Below are the code and all the weights of a small trained network. Each question names an input and a target symbol and asks about switching units off, where a switched-off unit gives its printed mean instead of its output.

import numpy as np


def w(rows, s, z=0):
    codes = np.array(rows[::2]) - 128.0
    scale = np.full(codes.shape[1], s)
    scale[-1] = z or s
    return codes * scale


def norm(h):
    return h / np.sqrt((h * h).mean(-1, keepdims=True) + 1e-5)


def f(y):
    return np.maximum(y, 0)


def softmax(a):
    e = np.exp(a - a.max(-1, keepdims=True))
    return e / e.sum(-1, keepdims=True)


def log_softmax(a):
    a = a - a.max(-1, keepdims=True)
    return a - np.log(np.exp(a).sum(-1, keepdims=True))


def net(x, mask):
    ids = ['αβδεηλμξπστφψω'.index(c) for c in x.split()]
    T = len(ids)
    res = E[ids] + P[:T]
    r = norm(res)
    for j in range(2):
        rows = slice(4 * j, 4 * j + 4)
        q, k, v = (r @ M[0][rows].T for M in (Q, K, V))
        z = softmax(np.where(np.tri(T) > 0, q @ k.T / 4**0.5, -1e9)) @ v
        o = O[0][rows]
        res = res + np.where(mask[j], z, o[:, -1]) @ o[:, :-1]
    y = f(norm(res) @ A[0][:, :-1].T + A[0][:, -1])
    res = res + np.where(mask[2:14], y, B[0][:, -1]) @ B[0][:, :-1]
    return log_softmax(norm(res)[-1] @ U[:, :-1].T + U[:, -1])


Q, K, V, O, A, B = {}, {}, {}, {}, {}, {}
E = w([
[160,129,175,148],'α',
[121,184,156,147],'β',
[144,136,177,85],'δ',
[84,163,141,153],'ε',
[89,114,143,133],'η',
[121,149,180,123],'λ',
[165,95,191,104],'μ',
[181,128,229,103],'ξ',
[54,125,159,112],'π',
[143,125,207,95],'σ',
[77,178,124,119],'τ',
[5,186,119,140],'φ',
[21,252,185,176],'ψ',
[194,110,131,86],'ω',
],0.016)
P = w([
[149,99,70,137],'0',
[62,132,248,185],'1',
[143,131,161,34],'2',
[75,119,238,185],'3',
[140,128,160,35],'4',
[64,121,233,188],'5',
[139,128,160,35],'6',
[80,116,240,184],'7',
[139,128,159,36],'8',
[69,120,237,189],'9',
[138,126,159,38],'10',
[70,121,232,188],'11',
],0.013)
Q[0] = w([
[89,39,196,220],'head 0',
[129,126,65,66],'head 0',
[99,138,167,228],'head 0',
[91,76,126,130],'head 0',
[89,88,252,104],'head 1',
[140,155,86,183],'head 1',
[95,108,164,90],'head 1',
[101,121,114,93],'head 1',
],0.013)
K[0] = w([
[142,62,66,148],'head 0',
[101,132,182,43],'head 0',
[156,166,5,148],'head 0',
[74,67,123,165],'head 0',
[108,112,196,117],'head 1',
[91,83,48,143],'head 1',
[62,115,150,113],'head 1',
[105,148,121,107],'head 1',
],0.015)
V[0] = w([
[116,148,214,131],'head 0',
[166,157,106,197],'head 0',
[145,251,126,103],'head 0',
[97,87,162,136],'head 0',
[118,152,119,83],'head 1',
[102,110,84,173],'head 1',
[148,132,104,116],'head 1',
[108,42,139,107],'head 1',
],0.016)
O[0] = w([
[109,105,18,152,209],'head 0',
[123,229,103,52,87],'head 0',
[187,241,118,231,97],'head 0',
[104,98,95,98,172],'head 0',
[54,91,36,24,116],'head 1',
[125,106,76,160,3],'head 1',
[94,77,44,134,38],'head 1',
[143,254,79,173,171],'head 1',
],0.0072,0.0067)
A[0] = w([
[92,78,189,207,70],'neuron 0',
[199,105,107,76,171],'neuron 1',
[182,134,191,176,91],'neuron 2',
[100,122,209,152,140],'neuron 3',
[176,139,167,64,207],'neuron 4',
[206,124,136,114,68],'neuron 5',
[52,102,113,164,70],'neuron 6',
[169,104,98,87,203],'neuron 7',
[179,157,67,95,178],'neuron 8',
[162,62,250,207,223],'neuron 9',
[68,127,107,163,188],'neuron 10',
[159,131,77,1,1],'neuron 11',
],0.011,0.0044)
B[0] = w([
[254,102,59,155,168],'neuron 0',
[107,148,191,165,169],'neuron 1',
[96,161,144,213,169],'neuron 2',
[161,63,86,118,207],'neuron 3',
[52,158,65,115,211],'neuron 4',
[174,30,203,206,147],'neuron 5',
[157,122,94,212,149],'neuron 6',
[164,154,185,120,164],'neuron 7',
[175,75,91,117,149],'neuron 8',
[102,117,70,128,247],'neuron 9',
[138,105,129,108,164],'neuron 10',
[185,166,102,123,162],'neuron 11',
],0.01,0.011)
U = w([
[95,162,155,50,236],'α',
[197,240,181,102,58],'β',
[250,113,130,130,253],'δ',
[90,228,187,116,35],'ε',
[147,77,213,56,68],'η',
[51,153,56,136,52],'λ',
[88,77,77,84,126],'μ',
[170,127,22,156,50],'ξ',
[154,46,110,101,80],'π',
[175,139,41,114,228],'σ',
[138,214,111,121,240],'τ',
[143,135,161,187,68],'φ',
[183,219,90,161,133],'ψ',
[105,115,217,142,144],'ω',
],0.019,0.0043)

Each question gives the input, a string of symbols that net reads in full, and the target symbol t.
The units are the heads (4 rows each of Q, K, V and O) and the neurons (one row each of A and B). Each row of codes is followed by its name. A weight is (code - 128) times the scale printed after its matrix; where a second scale follows, it is the last column's (O, A, B and U).
mask holds one flag per unit, heads first, then neurons. A switched-off unit (its flag False) gives its mean, the last column of its rows in O or B, instead of its output. The means were averaged over made-up inputs and are rounded, as every weight is.
A unit's drop is (log p(t) with every unit on - log p(t) with that unit switched off) / (log p(t) with every unit on - log p(t) with every unit switched off).
The circuit of an input: a set's keep is (log p(t) with only the set's units on - log p(t) with every unit switched off) / (log p(t) with every unit on - log p(t) with every unit switched off). Starting from the 12 units with the biggest drops (on a tie, the unit counted first), units are removed one at a time, each time the one whose removal leaves the highest keep (on an exact tie, the one counted first), for as long as the keep stays at least 0.8.
units of the circuit, in order: the units of the circuit, biggest drop first
most important unit: the unit with the biggest drop
k most important neurons: the k neurons with the biggest drops, biggest first
drop of u: that unit's drop, to one decimal
input β ω ψ α, target β: most important unit -> head 0
input μ τ ε λ π μ π η σ η φ ω, target μ: units of the circuit, in order -> head 0; neuron 9
input λ ε μ ω, target λ: units of the circuit, in order -> head 0; neuron 4
input π β ε μ ω π σ β, target π: units of the circuit, in order -> head 0; neuron 0
input ψ β σ, target α: 4 most important neurons -> neuron 0; neuron 4; neuron 6; neuron 2
input ε μ μ μ, target ε: units of the circuit, in order -> head 0; neuron 4
input φ λ ε ξ η π π ψ η μ σ, target α: units of the circuit, in order -> neuron 4; neuron 0
input β ω λ, target τ: 2 most important neurons -> neuron 4; neuron 11
input φ μ τ ψ τ η η π, target φ: units of the circuit, in order -> head 0; neuron 0
input β σ η, target π: 4 most important neurons -> neuron 4; neuron 9; neuron 0; neuron 2
input ξ α ω σ α ω ξ ξ, target ξ: 2 most important neurons -> neuron 9; neuron 0
input λ δ σ ε, target λ: units of the circuit, in order -> head 0; neuron 3
input ψ σ ω ω η, target π: 4 most important neurons -> neuron 4; neuron 9; neuron 0; neuron 6
input α δ ψ τ, target α: units of the circuit, in order -> head 0
input ω ψ ε ω, target ω: 2 most important neurons -> neuron 2; neuron 4
input β σ δ η μ, target η: 3 most important neurons -> neuron 0; neuron 1; neuron 7
input β α τ β ψ ω α ψ ε, target ξ: 4 most important neurons -> neuron 4; neuron 1; neuron 7; neuron 2
input ε ψ π σ σ φ ω μ ε, target ξ: 2 most important neurons -> neuron 6; neuron 4
input μ φ σ δ λ σ ε λ π ψ μ, target η: 3 most important neurons -> neuron 0; neuron 7; neuron 1
input μ δ ξ τ, target μ: drop of head 0 -> 0.7
input ψ σ φ φ, target ψ: drop of neuron 10 -> 0.0
